Look-ups in named tables: a row name and a column name give one cell, copied from the table.

Table vuku
	nunil	sunidof	bitod	lomonul	diza	bugomu
niz	10	87	130	101	181	205
biz	10	48	135	100	191	208
bim	10	13	135	101	205	213
bub	10	163	125	101	151	194
sito	10	57	130	101	186	205

nunil of niz = 10
bugomu of niz = 205
bitod of niz = 130
lomonul of biz = 100
lomonul of bub = 101
sunidof of bim = 13
bitod of bim = 135
bitod of sito = 130
lomonul of bim = 101
nunil of bub = 10
Row with the largest sunidof: bub

zetu:
,korire,dus,fomus,damu,detifa
filuf,90,70,48,177,179
migas,79,72,57,161,192
fav,141,82,53,87,67
bol,124,194,138,187,90
vanizer,10,177,198,175,85
tezut,57,140,103,78,152
sugel,75,158,135,61,161
repef,132,60,56,87,55
fur,106,74,82,69,159
bilad,149,144,154,195,90
til,111,184,175,165,184
zela,147,188,107,191,85
zotosi,23,60,106,172,179
rebana,90,194,142,175,172

bol, korire => 124
rebana, damu => 175
fur, damu => 69
bol, detifa => 90
rebana, korire => 90
migas, dus => 72
filuf, dus => 70
vanizer, damu => 175
repef, damu => 87
migas, fomus => 57
fur, korire => 106
bol, damu => 187
bilad, fomus => 154
filuf, korire => 90
bilad, dus => 144
bilad, damu => 195
sugel, dus => 158
Which row has the largest detifa? migas

Table fid
|  | latazum | zegapun | nubirar | gug | pesag | buf | vugavov | sog | vedis |
|---|---|---|---|---|---|---|---|---|---|
| bibo | 7.893 | 6.154 | 5.144 | 1.550 | 4.597 | 9.672 | 4.945 | 3.232 | 5.247 |
| zufeda | 9.443 | 5.335 | 4.947 | 6.715 | 7.429 | 9.012 | 3.646 | 3.883 | 4.291 |
| zevoz | 3.986 | 5.788 | 5.630 | 6.301 | 5.627 | 6.955 | 5.540 | 4.509 | 3.294 |
| kuv | 8.988 | 4.421 | 4.877 | 3.795 | 5.623 | 4.141 | 5.980 | 6.089 | 5.669 |
| koreden | 5.390 | 4.532 | 5.389 | 4.517 | 3.297 | 7.150 | 3.869 | 5.355 | 3.860 |
| vuguvat | 8.014 | 5.862 | 4.924 | 1.775 | 4.780 | 2.713 | 6.307 | 4.198 | 6.351 |

latazum of zevoz: 3.986
sog of zufeda: 3.883
gug of koreden: 4.517
latazum of vuguvat: 8.014
vedis of vuguvat: 6.351
gug of kuv: 3.795
latazum of zufeda: 9.443
sog of zevoz: 4.509
zegapun of kuv: 4.421
nubirar of koreden: 5.389
sog of vuguvat: 4.198
buf of vuguvat: 2.713
vedis of zevoz: 3.294
zegapun of vuguvat: 5.862
sog of kuv: 6.089
zegapun of bibo: 6.154
buf of bibo: 9.672

zas =
        tesesa  fala  kozu   vef  rimo   num
tedeza     3.2   4.6   3.6   3.3   4.4  -3.3
dab        1.4   2.6   2.0   0.9   1.9  -1.6
bizunu     7.4   8.0   7.3   4.9   7.5  -7.4
kizura     1.7   0.8   1.1   1.2   0.8  -1.6
piluvo     2.8   3.0   2.7   1.9   2.7  -2.6
paguba     0.4   0.8   0.9   0.4   0.8  -0.5
nak        0.2   0.0   0.2  -0.5   0.2  -0.7
gab        4.5   7.6   6.0   4.6   6.7  -5.0
dez        2.1   2.6   2.3   1.9   2.9  -2.2

What is the vef of nak in zas?
-0.5
What is the tesesa of dez in zas?
2.1
What is the num of bizunu in zas?
-7.4
What is the rimo of dez in zas?
2.9
What is the num of paguba in zas?
-0.5
What is the vef of paguba in zas?
0.4
What is the tesesa of piluvo in zas?
2.8
What is the fala of nak in zas?
0.0
What is the num of tedeza in zas?
-3.3
What is the tesesa of tedeza in zas?
3.2
What is the kozu of nak in zas?
0.2
Which row has the largest kozu? bizunu

tamor:
cols = rifen, bimam
puf: [235, 900]
kif: [286, 786]
nosera: [380, 610]

What is the bimam of kif in tamor? 786
What is the rifen of kif in tamor? 286
What is the rifen of puf in tamor? 235
What is the bimam of puf in tamor? 900
What is the bimam of nosera in tamor? 610
What is the rifen of nosera in tamor? 380

pur:
|  | mozamir | sidez | zes | piv | puf | gibefit | pememe |
|---|---|---|---|---|---|---|---|
| gan | 128 | 116 | 102 | 114 | 118 | 93 | 94 |
| puz | 121 | 110 | 103 | 111 | 111 | 95 | 99 |
| vubi | 177 | 176 | 166 | 163 | 150 | 167 | 34 |
| vud | 211 | 193 | 205 | 191 | 165 | 201 | 9 |
| dup | 212 | 199 | 194 | 191 | 159 | 190 | 9 |
| zolo | 95 | 106 | 124 | 125 | 137 | 128 | 108 |
| rad | 57 | 74 | 68 | 77 | 101 | 79 | 135 |
| dored | 212 | 182 | 221 | 191 | 166 | 207 | 19 |
| pav | 181 | 158 | 182 | 167 | 143 | 172 | 46 |
| lud | 174 | 171 | 209 | 188 | 170 | 200 | 35 |

piv of pav is 167
puf of rad is 101
puf of lud is 170
gibefit of vubi is 167
pememe of vud is 9
pememe of rad is 135
pememe of vubi is 34
sidez of lud is 171
sidez of gan is 116
sidez of rad is 74
zes of dored is 221
piv of dup is 191

